Below is a small trained network, with its code and all its weights. Each question gives an input and a class and asks what happens when units are switched off, that is, made to give their printed mean instead of their output.

import numpy as np


def w(rows, s, z=0):
    codes = np.array(rows[::2]) - 128.0
    scale = np.full(codes.shape[1], s)
    scale[-1] = z or s
    return codes * scale


def norm(h):
    return h / np.sqrt((h * h).mean(-1, keepdims=True) + 1e-5)


def f(y):
    return np.maximum(y, 0)


def log_softmax(a):
    a = a - a.max(-1, keepdims=True)
    return a - np.log(np.exp(a).sum(-1, keepdims=True))


def net(x, mask):
    res = np.array(x, float).reshape(1, 8) / 4 @ E
    u = 0
    for l in range(2):
        y = f(norm(res) @ A[l][:, :-1].T + A[l][:, -1])
        res = res + np.where(mask[u : u + 12], y, B[l][:, -1]) @ B[l][:, :-1]
        u += 12
    return log_softmax(norm(res)[-1] @ U[:, :-1].T + U[:, -1])


A, B = {}, {}
E = w([
[187,122,121,54,169,140,80],'x0',
[129,126,130,127,128,129,129],'x1',
[132,131,118,133,130,130,127],'x2',
[134,126,128,132,129,131,132],'x3',
[131,78,82,127,2,98,104],'x4',
[46,54,83,114,167,141,156],'x5',
[99,147,112,90,93,218,139],'x6',
[128,131,123,128,129,127,126],'x7',
],0.0063)
A[0] = w([
[174,212,106,114,7,104,88,162],'L0N0',
[203,116,156,63,160,184,87,155],'L0N1',
[109,119,159,128,92,174,151,91],'L0N2',
[87,213,195,227,89,72,178,102],'L0N3',
[114,59,156,86,77,61,205,89],'L0N4',
[132,161,88,95,66,247,175,42],'L0N5',
[111,220,117,104,132,157,46,255],'L0N6',
[101,113,105,220,86,124,193,165],'L0N7',
[131,167,157,176,226,97,100,150],'L0N8',
[254,72,133,74,164,102,61,111],'L0N9',
[165,68,111,170,102,80,102,122],'L0N10',
[114,181,158,169,165,187,78,95],'L0N11',
],0.0066,0.0032)
B[0] = w([
[170,94,171,134,106,163,177,255],'L0N0',
[40,176,153,181,100,112,99,219],'L0N1',
[143,163,152,70,159,121,112,155],'L0N2',
[95,151,113,183,149,167,48,225],'L0N3',
[160,148,56,141,144,123,174,175],'L0N4',
[58,172,115,1,107,103,102,199],'L0N5',
[106,106,180,149,104,145,145,228],'L0N6',
[115,141,135,109,151,171,39,218],'L0N7',
[152,129,152,101,84,102,174,218],'L0N8',
[95,151,94,197,148,176,52,233],'L0N9',
[166,155,143,92,113,82,169,190],'L0N10',
[115,137,136,93,123,119,169,173],'L0N11',
],0.0075,0.0055)
A[1] = w([
[97,31,131,164,141,95,90,34],'L1N0',
[167,122,173,182,140,69,105,110],'L1N1',
[147,94,117,82,94,145,88,67],'L1N2',
[131,166,192,138,155,142,146,41],'L1N3',
[114,61,146,120,177,160,63,246],'L1N4',
[109,70,73,148,39,137,98,82],'L1N5',
[158,87,119,137,97,120,132,174],'L1N6',
[89,133,187,128,183,176,152,216],'L1N7',
[131,141,121,145,172,94,136,99],'L1N8',
[137,133,125,116,76,116,82,16],'L1N9',
[64,4,62,95,165,124,132,237],'L1N10',
[159,54,111,198,178,30,89,65],'L1N11',
],0.011,0.0014)
B[1] = w([
[142,144,151,86,154,162,139,171],'L1N0',
[51,109,112,27,92,215,145,220],'L1N1',
[61,76,108,145,211,80,159,180],'L1N2',
[210,26,63,147,128,111,186,213],'L1N3',
[163,217,142,250,123,135,90,199],'L1N4',
[141,162,86,158,253,55,106,232],'L1N5',
[106,172,78,109,213,111,241,162],'L1N6',
[148,77,53,112,143,28,109,255],'L1N7',
[115,174,106,85,98,127,182,163],'L1N8',
[170,77,123,141,200,58,183,193],'L1N9',
[237,130,229,170,23,183,153,229],'L1N10',
[31,114,143,48,88,166,83,215],'L1N11',
],0.0064,0.0063)
U = w([
[159,108,52,112,198,48,200,153],'0',
[29,130,134,12,70,186,89,254],'1',
[218,107,190,190,46,192,139,37],'2',
[83,190,98,232,184,142,9,12],'3',
],0.013,0.00041)

Each question gives the input, the list of numbers given to net, and the class t.
The units are the neurons (one row each of A and B). Each row of codes is followed by its name. A weight is (code - 128) times the scale printed after its matrix; where a second scale follows, it is the last column's (A, B and U).
mask holds one flag per neuron, layer by layer. A switched-off neuron (its flag False) gives its mean, the last column of its row in B, instead of its output. The means were averaged over made-up inputs and are rounded, as every weight is.
A unit's drop is (log p(t) with every unit on - log p(t) with that unit switched off) / (log p(t) with every unit on - log p(t) with every unit switched off).
The circuit of an input: a set's keep is (log p(t) with only the set's units on - log p(t) with every unit switched off) / (log p(t) with every unit on - log p(t) with every unit switched off). Starting from the 12 units with the biggest drops (on a tie, the unit counted first), units are removed one at a time, each time the one whose removal leaves the highest keep (on an exact tie, the one counted first), for as long as the keep stays at least 0.8.
units of the circuit, in order: the units of the circuit, biggest drop first
k most important neurons: the k neurons with the biggest drops, biggest first
k most important neurons of layer l: the k neurons of layer l with the biggest drops, biggest first
input [7,-1,-1,-2,-6,2,6,-5], class 3: units of the circuit, in order -> (L1N4)
input [-2,-1,-7,2,7,-1,-6,0], class 0: 2 most important neurons of layer 1 -> (L1N5 L1N6)
input [8,1,2,2,5,-7,5,0], class 3: 3 most important neurons -> (L0N9 L1N10 L1N5)
input [-7,-3,0,8,1,8,3,-2], class 2: 4 most important neurons -> (L1N10 L0N9 L0N1 L0N3)
input [-6,-7,-8,-4,8,7,1,-8], class 0: 2 most important neurons -> (L1N5 L0N9)
input [-5,8,1,-8,-6,5,-7,7], class 1: 2 most important neurons of layer 1 -> (L1N11 L1N5)
input [-4,1,-4,-4,-5,8,-7,-7], class 2: units of the circuit, in order -> (L1N10 L0N1)
input [-6,0,5,-6,7,0,7,8], class 0: units of the circuit, in order -> (L1N5 L0N9)
input [-7,0,2,3,5,-1,-8,-7], class 1: units of the circuit, in order -> (L1N11 L1N1)
input [7,-4,2,7,-5,6,-6,-4], class 3: 3 most important neurons -> (L1N4 L0N9 L0N10)
input [-8,-6,-2,-3,6,7,6,-3], class 3: 4 most important neurons of layer 1 -> (L1N5 L1N1 L1N3 L1N11)
input [-8,-1,8,-7,4,2,6,-3], class 3: 2 most important neurons of layer 1 -> (L1N5 L1N1)
input [-8,-5,-7,5,-2,-8,8,5], class 1: 2 most important neurons -> (L0N5 L1N10)
input [5,7,-6,-4,-4,5,2,6], class 2: 2 most important neurons -> (L1N10 L0N3)
input [0,-2,-1,8,-7,5,-8,-5], class 1: most important neuron -> (L1N11)
input [-8,-1,6,2,6,3,-3,-2], class 3: 2 most important neurons -> (L0N7 L0N3)
input [8,-8,5,-7,5,5,-8,4], class 1: 4 most important neurons of layer 0 -> (L0N10 L0N7 L0N3 L0N5)
input [2,-7,0,-1,-6,8,7,6], class 2: 4 most important neurons -> (L1N10 L1N11 L1N1 L1N4)
input [-4,7,-5,-1,0,3,-2,8], class 3: 2 most important neurons -> (L0N7 L0N3)
input [6,4,-3,1,-1,7,-8,-4], class 1: units of the circuit, in order -> (L1N11)
input [-4,5,-3,-2,5,7,-7,5], class 1: 2 most important neurons of layer 1 -> (L1N11 L1N3)
input [8,-4,-3,5,0,-6,1,8], class 3: 2 most important neurons -> (L0N9 L1N10)
input [-8,-2,-3,0,6,-5,-1,2], class 3: 2 most important neurons -> (L0N3 L0N7)
input [8,-5,-2,0,6,4,-3,-3], class 3: 2 most important neurons of layer 0 -> (L0N9 L0N8)
